Below are the code and all the weights of a small trained network. Each question names an input and a class and asks about switching units off, where a switched-off unit gives its printed mean instead of its output.

import numpy as np


def w(rows, s, z=0):
    codes = np.array(rows[::2]) - 128.0
    scale = np.full(codes.shape[1], s)
    scale[-1] = z or s
    return codes * scale


def f(y):
    return y / 2 * (1 + np.tanh(0.7978845608 * (y + 0.044715 * y**3)))


def log_softmax(a):
    a = a - a.max(-1, keepdims=True)
    return a - np.log(np.exp(a).sum(-1, keepdims=True))


def net(x, mask):
    res = np.array(x, float).reshape(1, 4) / 4 @ E
    y = f(res @ A[0][:, :-1].T + A[0][:, -1])
    res = res + np.where(mask, y, B[0][:, -1]) @ B[0][:, :-1]
    return log_softmax(res[-1] @ U[:, :-1].T + U[:, -1])


A, B = {}, {}
E = w([
[55,87,84,199,62,167,130],'x0',
[143,114,199,165,55,3,124],'x1',
[104,147,140,132,114,124,170],'x2',
[82,108,232,132,171,164,57],'x3',
],0.012)
A[0] = w([
[84,151,247,151,187,162,114,182],'N1',
[99,116,108,166,83,139,99,48],'N2',
[69,113,99,184,77,154,120,61],'N3',
[147,99,183,163,80,28,107,48],'N4',
[146,132,79,109,108,87,168,123],'N5',
[125,121,109,106,161,166,145,77],'N6',
[85,101,207,121,159,148,104,149],'N7',
[161,126,150,121,147,128,140,18],'N8',
[139,119,121,133,136,124,102,75],'N9',
[177,176,164,18,182,78,162,6],'N10',
[99,141,92,86,188,208,159,92],'N11',
[149,140,167,125,159,131,135,68],'N12',
[136,116,88,133,140,100,137,136],'N13',
[192,167,30,110,128,84,191,202],'N14',
],0.014,0.0019)
B[0] = w([
[126,75,84,75,58,136,102,241],'N1',
[163,93,151,155,199,131,112,179],'N2',
[107,55,157,187,173,129,135,209],'N3',
[152,252,114,108,170,127,172,248],'N4',
[116,129,111,86,112,162,79,182],'N5',
[116,177,143,127,106,116,176,173],'N6',
[118,112,116,89,62,130,102,213],'N7',
[105,129,115,153,146,137,112,142],'N8',
[72,145,96,148,123,118,103,130],'N9',
[103,60,155,236,193,140,145,230],'N10',
[171,240,133,126,166,79,148,233],'N11',
[123,98,131,144,120,147,149,156],'N12',
[90,125,144,123,81,133,137,149],'N13',
[119,71,122,68,52,132,83,237],'N14',
],0.017,0.015)
U = w([
[118,78,121,40,17,141,63,253],'0',
[154,250,151,112,119,106,161,90],'1',
[111,37,181,230,153,142,120,61],'2',
],0.011,0.00045)

Each question gives the input, the list of numbers given to net, and the class t.
The units are the neurons (one row each of A and B). Each row of codes is followed by its name. A weight is (code - 128) times the scale printed after its matrix; where a second scale follows, it is the last column's (A, B and U).
mask holds one flag per neuron, in row order. A switched-off neuron (its flag False) gives its mean, the last column of its row in B, instead of its output. The means were averaged over made-up inputs and are rounded, as every weight is.
A unit's drop is (log p(t) with every unit on - log p(t) with that unit switched off) / (log p(t) with every unit on - log p(t) with every unit switched off).
The circuit of an input: a set's keep is (log p(t) with only the set's units on - log p(t) with every unit switched off) / (log p(t) with every unit on - log p(t) with every unit switched off). Starting from the 12 units with the biggest drops (on a tie, the unit counted first), units are removed one at a time, each time the one whose removal leaves the highest keep (on an exact tie, the one counted first), for as long as the keep stays at least 0.8.
circuit, biggest first: the units of the circuit, biggest drop first
most important unit: the unit with the biggest drop
k most important neurons: the k neurons with the biggest drops, biggest first
drop when u is switched off: that unit's drop, to one decimal
input [-8,2,0,7], class 2: circuit, biggest first => [N10]
input [-5,2,-3,4], class 2: 2 most important neurons => [N10 N14]
input [-3,-2,3,-1], class 2: 2 most important neurons => [N4 N10]
input [-8,2,1,-8], class 0: 3 most important neurons => [N14 N5 N3]
input [4,-8,6,7], class 1: 2 most important neurons => [N11 N14]
input [-6,-2,7,5], class 2: 4 most important neurons => [N10 N14 N5 N12]
input [1,8,7,8], class 0: 2 most important neurons => [N1 N7]
input [5,4,-1,2], class 2: 3 most important neurons => [N11 N3 N2]
input [-7,0,6,-7], class 0: 2 most important neurons => [N14 N5]
input [8,-1,-6,8], class 0: 3 most important neurons => [N1 N7 N10]
input [-5,-4,-2,-4], class 2: 3 most important neurons => [N10 N4 N1]
input [0,-4,6,-5], class 0: 2 most important neurons => [N14 N4]
input [6,-4,6,0], class 2: 2 most important neurons => [N3 N4]
input [4,8,-8,0], class 1: circuit, biggest first => [N4]
input [6,6,3,3], class 1: 2 most important neurons => [N4 N10]
input [-2,-6,6,-7], class 0: 2 most important neurons => [N14 N4]
input [3,6,7,-1], class 1: drop when N4 is switched off => 1.2
input [-2,4,2,-8], class 0: drop when N14 is switched off => 1.4
input [2,8,0,5], class 1: drop when N4 is switched off => 4.3
input [4,-7,-4,5], class 1: drop when N10 is switched off => 0.0
input [-4,-7,-7,-1], class 1: most important unit => N11
